Here is a tiny trained network, its code and every weight. The questions are about switching its units off for an input and a class, where a switched-off unit gives its printed mean instead of its output.

import numpy as np


def w(rows, s, z=0):
    codes = np.array(rows[::2]) - 128.0
    scale = np.full(codes.shape[1], s)
    scale[-1] = z or s
    return codes * scale


def f(y):
    return y / 2 * (1 + np.tanh(0.7978845608 * (y + 0.044715 * y**3)))


def log_softmax(a):
    a = a - a.max(-1, keepdims=True)
    return a - np.log(np.exp(a).sum(-1, keepdims=True))


def net(x, mask):
    res = np.array(x, float).reshape(1, 6) / 4 @ E
    y = f(res @ A[0][:, :-1].T + A[0][:, -1])
    res = res + np.where(mask, y, B[0][:, -1]) @ B[0][:, :-1]
    return log_softmax(res[-1] @ U[:, :-1].T + U[:, -1])


A, B = {}, {}
E = w([
[133,161,70,2,114,185,151,212,138,103],'x0',
[121,96,112,167,59,92,85,173,168,120],'x1',
[128,127,117,154,88,162,98,175,150,133],'x2',
[130,106,44,176,139,159,179,113,19,64],'x3',
[166,61,159,140,104,97,64,115,139,126],'x4',
[171,131,115,155,231,84,108,160,180,88],'x5',
],0.0089)
A[0] = w([
[145,168,191,254,131,107,144,78,115,175,62],'N0',
[81,157,215,124,171,135,238,102,124,103,148],'N1',
[99,137,82,83,38,139,64,48,91,172,149],'N2',
[81,99,136,167,133,129,138,145,57,47,53],'N3',
[115,70,80,192,154,165,158,110,97,100,58],'N4',
[232,69,140,135,124,145,61,111,148,82,255],'N5',
[55,73,186,109,86,145,197,135,101,145,38],'N6',
[105,194,163,125,126,82,120,79,212,229,79],'N7',
],0.0073,0.0034)
B[0] = w([
[153,189,108,51,153,39,118,164,42,254,255],'N0',
[113,56,156,162,118,164,212,59,121,169,221],'N1',
[18,197,67,177,147,122,146,123,98,67,226],'N2',
[199,73,169,97,102,220,129,191,113,156,176],'N3',
[165,87,144,129,112,176,16,148,106,102,194],'N4',
[113,166,72,180,180,123,211,54,114,125,248],'N5',
[54,56,95,95,213,143,47,176,75,58,168],'N6',
[179,61,225,60,136,199,148,164,123,54,242],'N7',
],0.0084,0.0051)
U = w([
[194,206,76,80,114,78,81,166,92,175,119],'0',
[240,2,194,141,71,208,25,141,138,74,10],'1',
[145,189,111,234,97,132,159,47,170,96,254],'2',
[124,123,134,226,118,147,116,89,164,109,172],'3',
[96,190,114,190,185,97,69,96,126,44,85],'4',
[167,103,114,212,59,134,171,69,180,122,90],'5',
],0.0063,0.0028)

Each question gives the input, the list of numbers given to net, and the class t.
The units are the neurons (one row each of A and B). Each row of codes is followed by its name. A weight is (code - 128) times the scale printed after its matrix; where a second scale follows, it is the last column's (A, B and U).
mask holds one flag per neuron, in row order. A switched-off neuron (its flag False) gives its mean, the last column of its row in B, instead of its output. The means were averaged over made-up inputs and are rounded, as every weight is.
A unit's drop is (log p(t) with every unit on - log p(t) with that unit switched off) / (log p(t) with every unit on - log p(t) with every unit switched off).
The circuit of an input: a set's keep is (log p(t) with only the set's units on - log p(t) with every unit switched off) / (log p(t) with every unit on - log p(t) with every unit switched off). Starting from all 8 units, units are removed one at a time, each time the one whose removal leaves the highest keep (on an exact tie, the one counted first), for as long as the keep stays at least 0.8.
units of the circuit, in order: the units of the circuit, biggest drop first
unit that matters most: the unit with the biggest drop
k most important neurons: the k neurons with the biggest drops, biggest first
drop of u: that unit's drop, to one decimal
input [6,-6,1,-1,4,-8], class 4: 3 most important neurons -> N2, N6, N0
input [5,-7,-8,-6,-2,4], class 3: units of the circuit, in order -> N1
input [-7,-1,6,0,0,-8], class 4: units of the circuit, in order -> N2, N6
input [0,0,-3,-6,1,-5], class 1: 4 most important neurons -> N7, N5, N0, N6
input [5,-7,4,-7,1,5], class 1: units of the circuit, in order -> N7, N0
input [-7,-7,3,0,-6,-2], class 0: 3 most important neurons -> N0, N5, N2
input [-1,5,-4,3,7,5], class 2: 4 most important neurons -> N5, N7, N6, N0
input [4,-1,5,1,7,6], class 2: 2 most important neurons -> N5, N0
input [7,-2,-2,-3,8,3], class 2: units of the circuit, in order -> N5, N0
input [-1,-8,-4,-6,-3,7], class 5: 3 most important neurons -> N1, N4, N6
input [5,-4,-1,6,4,-8], class 4: units of the circuit, in order -> N2, N6
input [-8,0,-2,7,-4,-5], class 0: 2 most important neurons -> N0, N7
input [0,2,-1,-6,-2,4], class 1: 3 most important neurons -> N7, N2, N0
input [-1,-6,5,-4,8,-7], class 2: units of the circuit, in order -> N2
input [-3,-3,1,-1,-4,-8], class 4: units of the circuit, in order -> N6, N2
input [4,6,-4,-8,-8,-1], class 1: 4 most important neurons -> N7, N0, N5, N2
input [1,-1,-6,-6,1,-4], class 1: 2 most important neurons -> N7, N5
input [-7,8,-2,8,3,-5], class 1: 3 most important neurons -> N3, N4, N6
input [0,-4,-7,8,-7,-1], class 1: units of the circuit, in order -> N4, N3
input [4,8,7,-7,7,3], class 5: unit that matters most -> N5
input [-8,-3,-7,-3,-7,6], class 0: 2 most important neurons -> N0, N5
input [-8,-1,0,7,-6,-4], class 0: 2 most important neurons -> N0, N7
input [-2,-5,-7,8,5,-3], class 1: drop of N6 -> 0.0
input [1,-5,-8,-3,-4,8], class 3: drop of N0 -> 0.2
input [4,4,-4,-2,2,-5], class 4: drop of N2 -> 0.4
